Below is a small trained network, with its code and all its weights. Each question gives an input and a target symbol and asks what happens when units are switched off, that is, made to give their printed mean instead of their output.

import numpy as np


def w(rows, s, z=0):
    codes = np.array(rows[::2]) - 128.0
    scale = np.full(codes.shape[1], s)
    scale[-1] = z or s
    return codes * scale


def f(y):
    return y / 2 * (1 + np.tanh(0.7978845608 * (y + 0.044715 * y**3)))


def softmax(a):
    e = np.exp(a - a.max(-1, keepdims=True))
    return e / e.sum(-1, keepdims=True)


def log_softmax(a):
    a = a - a.max(-1, keepdims=True)
    return a - np.log(np.exp(a).sum(-1, keepdims=True))


def net(x, mask):
    ids = ['αβδζηθλμπφψω'.index(c) for c in x.split()]
    T = len(ids)
    res = E[ids] + P[:T]
    u = 0
    for l in range(2):
        r = res
        for j in range(3):
            rows = slice(2 * j, 2 * j + 2)
            q, k, v = (r @ M[l][rows].T for M in (Q, K, V))
            z = softmax(np.where(np.tri(T) > 0, q @ k.T / 2**0.5, -1e9)) @ v
            o = O[l][rows]
            res = res + np.where(mask[u + j], z, o[:, -1]) @ o[:, :-1]
        u += 3
        y = f(res @ A[l][:, :-1].T + A[l][:, -1])
        res = res + np.where(mask[u : u + 8], y, B[l][:, -1]) @ B[l][:, :-1]
        u += 8
    return log_softmax(res[-1] @ U[:, :-1].T + U[:, -1])


Q, K, V, O, A, B = {}, {}, {}, {}, {}, {}
E = w([
[136,51,116,139,238,136,186,135],'α',
[87,128,99,89,132,90,148,130],'β',
[156,129,91,93,113,139,155,127],'δ',
[202,45,114,178,218,184,172,143],'ζ',
[177,124,83,132,101,152,119,128],'η',
[123,130,89,138,124,94,72,135],'θ',
[55,102,119,45,125,206,57,130],'λ',
[180,83,91,152,230,125,128,138],'μ',
[93,109,98,121,100,107,127,154],'π',
[144,54,98,178,182,121,143,184],'φ',
[136,179,249,214,114,92,139,105],'ψ',
[140,125,119,157,98,102,185,8],'ω',
],0.019)
P = w([
[58,251,58,180,138,158,152,153],'0',
[170,64,143,74,139,86,109,157],'1',
[119,156,99,132,172,71,139,248],'2',
[130,103,163,77,63,131,81,62],'3',
[194,82,170,38,121,37,98,186],'4',
[29,151,90,196,121,184,129,47],'5',
[171,36,195,36,76,84,67,100],'6',
[32,127,88,186,187,132,148,118],'7',
[90,106,161,114,72,134,66,57],'8',
],0.011)
Q[0] = w([
[121,123,154,111,145,126,138,162],'L0H0',
[98,126,144,134,116,171,173,165],'L0H0',
[115,203,168,71,5,128,87,99],'L0H1',
[180,78,156,96,171,111,118,200],'L0H1',
[89,173,99,169,113,135,145,84],'L0H2',
[112,179,155,93,17,130,87,65],'L0H2',
],0.023)
K[0] = w([
[124,130,165,99,146,113,142,178],'L0H0',
[102,141,141,156,128,165,185,168],'L0H0',
[193,47,216,49,107,80,94,149],'L0H1',
[132,214,119,118,162,141,141,241],'L0H1',
[107,50,111,166,93,127,117,6],'L0H2',
[189,52,186,71,100,84,106,113],'L0H2',
],0.021)
V[0] = w([
[150,148,116,99,171,99,65,78],'L0H0',
[152,83,92,168,94,124,112,119],'L0H0',
[158,161,89,128,223,105,2,76],'L0H1',
[70,159,183,38,215,100,199,98],'L0H1',
[79,140,74,88,114,82,101,125],'L0H2',
[131,134,141,95,169,155,157,94],'L0H2',
],0.0097)
O[0] = w([
[100,79,137,127,51,155,209,187,204],'L0H0',
[44,145,169,67,170,118,207,111,215],'L0H0',
[156,255,215,60,215,60,164,95,250],'L0H1',
[160,100,47,191,110,23,141,13,241],'L0H1',
[153,193,126,106,187,113,35,84,165],'L0H2',
[97,116,140,108,166,72,190,62,173],'L0H2',
],0.007,0.0016)
A[0] = w([
[131,105,96,156,103,168,22,114,111],'L0N0',
[121,128,146,79,155,118,254,168,154],'L0N1',
[118,159,69,42,80,120,98,112,81],'L0N2',
[116,133,173,140,165,121,11,123,84],'L0N3',
[99,109,127,154,211,147,154,98,96],'L0N4',
[181,146,74,121,117,90,102,211,106],'L0N5',
[76,127,237,100,122,184,149,68,6],'L0N6',
[113,155,94,100,98,89,213,177,126],'L0N7',
],0.0081,0.012)
B[0] = w([
[94,136,125,34,166,102,219,118,147],'L0N0',
[137,134,127,188,85,156,12,76,253],'L0N1',
[162,137,82,107,176,116,200,244,154],'L0N2',
[112,64,124,155,86,129,254,145,146],'L0N3',
[161,158,131,113,27,133,117,181,201],'L0N4',
[121,77,157,112,180,131,96,63,153],'L0N5',
[107,49,49,168,144,59,144,69,129],'L0N6',
[174,75,115,190,103,141,25,149,158],'L0N7',
],0.0071,0.0055)
Q[1] = w([
[143,86,141,205,154,141,108,122],'L1H0',
[132,99,115,105,250,144,114,117],'L1H0',
[186,122,109,134,117,177,162,145],'L1H1',
[123,173,82,159,147,150,108,128],'L1H1',
[170,134,147,114,86,94,121,143],'L1H2',
[106,189,114,76,21,116,164,135],'L1H2',
],0.018)
K[1] = w([
[135,213,90,254,181,163,163,127],'L1H0',
[64,229,5,126,110,141,131,197],'L1H0',
[223,138,105,127,116,168,174,163],'L1H1',
[121,173,70,180,160,180,133,105],'L1H1',
[183,101,142,143,141,51,77,168],'L1H2',
[186,5,250,11,88,77,115,95],'L1H2',
],0.0097)
V[1] = w([
[109,141,65,46,87,138,99,160],'L1H0',
[117,155,117,109,62,50,13,111],'L1H0',
[222,153,89,123,108,179,126,122],'L1H1',
[187,91,164,67,86,107,150,145],'L1H1',
[2,96,158,174,181,21,73,212],'L1H2',
[22,147,171,109,79,138,151,36],'L1H2',
],0.0082)
O[1] = w([
[168,234,87,126,190,187,104,49,28],'L1H0',
[131,86,161,130,254,101,140,149,209],'L1H0',
[41,87,143,87,109,32,85,129,141],'L1H1',
[101,242,36,196,148,139,110,178,74],'L1H1',
[148,87,188,22,122,171,247,55,164],'L1H2',
[226,183,67,79,113,117,125,206,5],'L1H2',
],0.0082,0.0019)
A[1] = w([
[82,176,201,87,158,234,45,199,59],'L1N0',
[110,201,187,201,175,124,106,47,165],'L1N1',
[156,126,2,110,144,152,109,193,49],'L1N2',
[97,139,177,27,182,243,106,153,132],'L1N3',
[43,70,43,16,184,188,67,97,142],'L1N4',
[143,67,141,170,183,98,83,83,185],'L1N5',
[64,77,156,213,63,99,65,159,63],'L1N6',
[136,86,185,179,81,67,197,67,2],'L1N7',
],0.0077,0.01)
B[1] = w([
[244,99,161,160,95,114,203,113,149],'L1N0',
[167,114,147,50,88,87,129,198,194],'L1N1',
[82,86,186,108,149,98,95,86,150],'L1N2',
[88,62,80,159,188,50,59,85,196],'L1N3',
[122,156,148,200,150,192,205,189,212],'L1N4',
[67,210,107,115,57,139,171,133,248],'L1N5',
[202,122,137,97,164,189,136,67,218],'L1N6',
[166,150,71,176,179,116,66,183,185],'L1N7',
],0.011,0.012)
U = w([
[123,116,58,171,69,35,168,61,143],'α',
[150,146,136,108,120,104,254,101,1],'β',
[85,158,88,138,97,165,115,221,106],'δ',
[132,113,127,114,111,155,121,90,155],'ζ',
[172,126,179,199,122,100,152,160,149],'η',
[150,76,149,92,155,57,153,78,91],'θ',
[180,141,67,45,140,125,133,156,117],'λ',
[91,132,193,94,103,86,138,129,209],'μ',
[124,109,67,119,195,141,128,138,131],'π',
[59,77,178,167,112,92,149,102,108],'φ',
[142,38,62,51,101,134,179,187,87],'ψ',
[99,80,83,109,126,101,45,180,213],'ω',
],0.0072,0.0036)

Each question gives the input, a string of symbols that net reads in full, and the target symbol t.
The units are the heads (2 rows each of Q, K, V and O) and the neurons (one row each of A and B). Each row of codes is followed by its name. A weight is (code - 128) times the scale printed after its matrix; where a second scale follows, it is the last column's (O, A, B and U).
mask holds one flag per unit, layer by layer, with each layer's heads first. A switched-off unit (its flag False) gives its mean, the last column of its rows in O or B, instead of its output. The means were averaged over made-up inputs and are rounded, as every weight is.
A unit's drop is (log p(t) with every unit on - log p(t) with that unit switched off) / (log p(t) with every unit on - log p(t) with every unit switched off).
The circuit of an input: a set's keep is (log p(t) with only the set's units on - log p(t) with every unit switched off) / (log p(t) with every unit on - log p(t) with every unit switched off). Starting from the 12 units with the biggest drops (on a tie, the unit counted first), units are removed one at a time, each time the one whose removal leaves the highest keep (on an exact tie, the one counted first), for as long as the keep stays at least 0.8.
units of the circuit, in order: the units of the circuit, biggest drop first
most important unit: the unit with the biggest drop
k most important neurons: the k neurons with the biggest drops, biggest first
which heads matter: for each layer, one digit per head in row order, 1 if its drop is at least 0.15 and else 0, layers parted by /
input ζ μ α η ψ θ θ, target ψ: units of the circuit, in order	(L0H0, L0H2, L1H0)
input α θ ψ ζ π φ φ, target α: units of the circuit, in order	(L0H1, L1N5)
input π λ δ δ α β π φ μ, target π: which heads matter	011 / 101
input η η θ λ π φ η ω α, target η: units of the circuit, in order	(L1N0, L0H1, L1H2)
input α ω ζ, target α: units of the circuit, in order	(L0H1, L1N5, L1N4)
input η δ π λ δ α ζ, target η: units of the circuit, in order	(L1N0, L0H1, L1H2)
input λ β θ, target λ: units of the circuit, in order	(L1H0, L1N1, L0H2)
input ψ η β ζ ω α α, target ψ: which heads matter	010 / 101
input ψ η ψ μ, target ψ: units of the circuit, in order	(L1H0, L1H2)
input α ψ ζ β, target ψ: units of the circuit, in order	(L0H2, L1H0, L1H2)
input θ θ δ φ μ, target θ: units of the circuit, in order	(L0H1, L1N3, L1H2)
input ψ λ μ α φ α μ α, target ψ: units of the circuit, in order	(L1H0, L1H2)
input μ ω ω α λ θ β, target λ: most important unit	L1H0
input μ ζ α ψ ψ λ θ, target ψ: which heads matter	101 / 100
input β θ ω ψ α μ α, target β: most important unit	L0H1
input μ ζ θ ζ θ, target θ: units of the circuit, in order	(L0H1, L1N3, L1H2, L1H0)
input φ α φ, target φ: which heads matter	010 / 001
input ψ ζ η, target ψ: units of the circuit, in order	(L1H0, L1H2, L0H1, L0N5)
input η ζ α δ, target ζ: which heads matter	001 / 101
input λ θ ω ω λ, target π: units of the circuit, in order	(L1N3, L1H0, L1N4)
input α ψ ψ ζ ω ψ η φ, target α: which heads matter	110 / 000
input λ α α λ, target π: units of the circuit, in order	(L1H0, L1N4, L1N3)
input α ψ ω μ α, target α: 2 most important neurons	(L1N5, L1N4)
input λ α δ δ, target α: most important unit	L0H1
input θ α μ φ λ α α φ, target θ: which heads matter	010 / 001
input ψ μ η η α η, target η: 2 most important neurons	(L1N0, L1N5)
input ω ω δ ω ψ η ζ, target ω: most important unit	L1H2
